Below is a small trained network, with its code and all its weights. Each question gives an input and a class and asks what happens when units are switched off, that is, made to give their printed mean instead of their output.

import numpy as np


def w(rows, s, z=0):
    codes = np.array(rows[::2]) - 128.0
    scale = np.full(codes.shape[1], s)
    scale[-1] = z or s
    return codes * scale


def norm(h):
    return h / np.sqrt((h * h).mean(-1, keepdims=True) + 1e-5)


def f(y):
    return np.maximum(y, 0)


def log_softmax(a):
    a = a - a.max(-1, keepdims=True)
    return a - np.log(np.exp(a).sum(-1, keepdims=True))


def net(x, mask):
    res = np.array(x, float).reshape(1, 5) / 4 @ E
    u = 0
    for l in range(3):
        y = f(norm(res) @ A[l][:, :-1].T + A[l][:, -1])
        res = res + np.where(mask[u : u + 7], y, B[l][:, -1]) @ B[l][:, :-1]
        u += 7
    return log_softmax(norm(res)[-1] @ U[:, :-1].T + U[:, -1])


A, B = {}, {}
E = w([
[139,103,137,130,111],'x0',
[198,123,196,104,116],'x1',
[208,124,72,194,67],'x2',
[60,146,181,254,52],'x3',
[175,77,177,129,89],'x4',
],0.0071)
A[0] = w([
[85,158,22,79,155,186],'0.n0',
[205,95,162,51,82,250],'0.n1',
[134,170,176,201,150,52],'0.n2',
[12,16,202,39,177,54],'0.n3',
[121,198,231,115,231,96],'0.n4',
[200,94,118,52,201,124],'0.n5',
[194,224,49,74,3,60],'0.n6',
],0.0062,0.0015)
B[0] = w([
[195,69,175,229,45,233],'0.n0',
[158,229,38,231,133,237],'0.n1',
[32,50,144,143,170,170],'0.n2',
[113,208,15,94,16,244],'0.n3',
[3,196,58,187,85,212],'0.n4',
[105,46,133,185,184,255],'0.n5',
[80,182,29,54,96,197],'0.n6',
],0.0046,0.0044)
A[1] = w([
[20,130,18,184,203,255],'1.n0',
[178,185,197,86,103,251],'1.n1',
[85,117,174,25,108,142],'1.n2',
[55,76,108,144,30,196],'1.n3',
[138,4,85,63,254,127],'1.n4',
[241,107,140,161,60,181],'1.n5',
[141,81,102,114,176,154],'1.n6',
],0.0086,0.0012)
B[1] = w([
[186,135,146,144,110,254],'1.n0',
[121,144,90,165,120,141],'1.n1',
[28,145,1,159,99,144],'1.n2',
[181,131,114,117,152,210],'1.n3',
[122,101,191,158,140,179],'1.n4',
[110,130,89,150,119,187],'1.n5',
[194,163,197,177,158,154],'1.n6',
],0.0096,0.0097)
A[2] = w([
[126,162,89,112,37,251],'2.n0',
[95,165,75,139,77,157],'2.n1',
[168,185,80,151,70,144],'2.n2',
[134,97,164,237,152,91],'2.n3',
[116,73,142,254,143,153],'2.n4',
[78,102,167,186,77,86],'2.n5',
[192,124,97,54,103,248],'2.n6',
],0.0098,0.0018)
B[2] = w([
[82,64,143,112,91,215],'2.n0',
[162,143,62,133,93,203],'2.n1',
[99,84,148,1,106,255],'2.n2',
[131,240,140,126,165,222],'2.n3',
[168,162,143,95,135,238],'2.n4',
[216,118,238,203,240,168],'2.n5',
[98,133,207,104,171,166],'2.n6',
],0.0075,0.0094)
U = w([
[199,168,211,212,200,203],'0',
[173,222,140,76,44,11],'1',
[80,113,1,167,32,143],'2',
],0.0066,0.0011)

Each question gives the input, the list of numbers given to net, and the class t.
The units are the neurons (one row each of A and B). Each row of codes is followed by its name. A weight is (code - 128) times the scale printed after its matrix; where a second scale follows, it is the last column's (A, B and U).
mask holds one flag per neuron, layer by layer. A switched-off neuron (its flag False) gives its mean, the last column of its row in B, instead of its output. The means were averaged over made-up inputs and are rounded, as every weight is.
A unit's drop is (log p(t) with every unit on - log p(t) with that unit switched off) / (log p(t) with every unit on - log p(t) with every unit switched off).
The circuit of an input: a set's keep is (log p(t) with only the set's units on - log p(t) with every unit switched off) / (log p(t) with every unit on - log p(t) with every unit switched off). Starting from the 12 units with the biggest drops (on a tie, the unit counted first), units are removed one at a time, each time the one whose removal leaves the highest keep (on an exact tie, the one counted first), for as long as the keep stays at least 0.8.
circuit, biggest first: the units of the circuit, biggest drop first
top k neurons: the k neurons with the biggest drops, biggest first
k most important neurons of layer l: the k neurons of layer l with the biggest drops, biggest first
drop when u is switched off: that unit's drop, to one decimal
input [4,-1,-7,-5,5], class 2: circuit, biggest first => [1.n2]
input [-2,1,3,-5,-6], class 0: circuit, biggest first => [0.n3, 0.n5, 1.n4]
input [-2,1,-5,4,-2], class 2: top 3 neurons => [0.n3, 1.n4, 0.n5]
input [-3,4,6,-2,6], class 2: top 2 neurons => [1.n5, 1.n0]
input [6,-7,0,7,0], class 0: top 2 neurons => [2.n5, 0.n3]
input [5,-7,3,6,3], class 0: top 2 neurons => [2.n5, 0.n3]
input [-7,-7,-8,-4,2], class 2: top 2 neurons => [0.n3, 1.n2]
input [0,8,4,2,-5], class 2: 2 most important neurons of layer 0 => [0.n6, 0.n5]
input [3,5,8,-5,5], class 2: top 2 neurons => [1.n5, 0.n1]
input [4,0,0,-4,0], class 0: top 2 neurons => [0.n5, 1.n4]
input [8,-6,0,1,-7], class 1: 2 most important neurons of layer 1 => [1.n4, 1.n6]
input [-7,-7,-5,-8,-4], class 0: 2 most important neurons of layer 2 => [2.n2, 2.n1]
input [0,5,7,2,-7], class 2: 2 most important neurons of layer 2 => [2.n3, 2.n4]
input [-3,-5,1,-4,-6], class 0: most important neuron of layer 0 => [0.n3]
input [-2,-1,-8,-3,-7], class 2: drop when 2.n3 is switched off => 0.1
input [2,-5,-2,-6,-6], class 0: drop when 1.n4 is switched off => 0.1
input [-4,7,6,-2,-4], class 2: drop when 2.n6 is switched off => -0.1
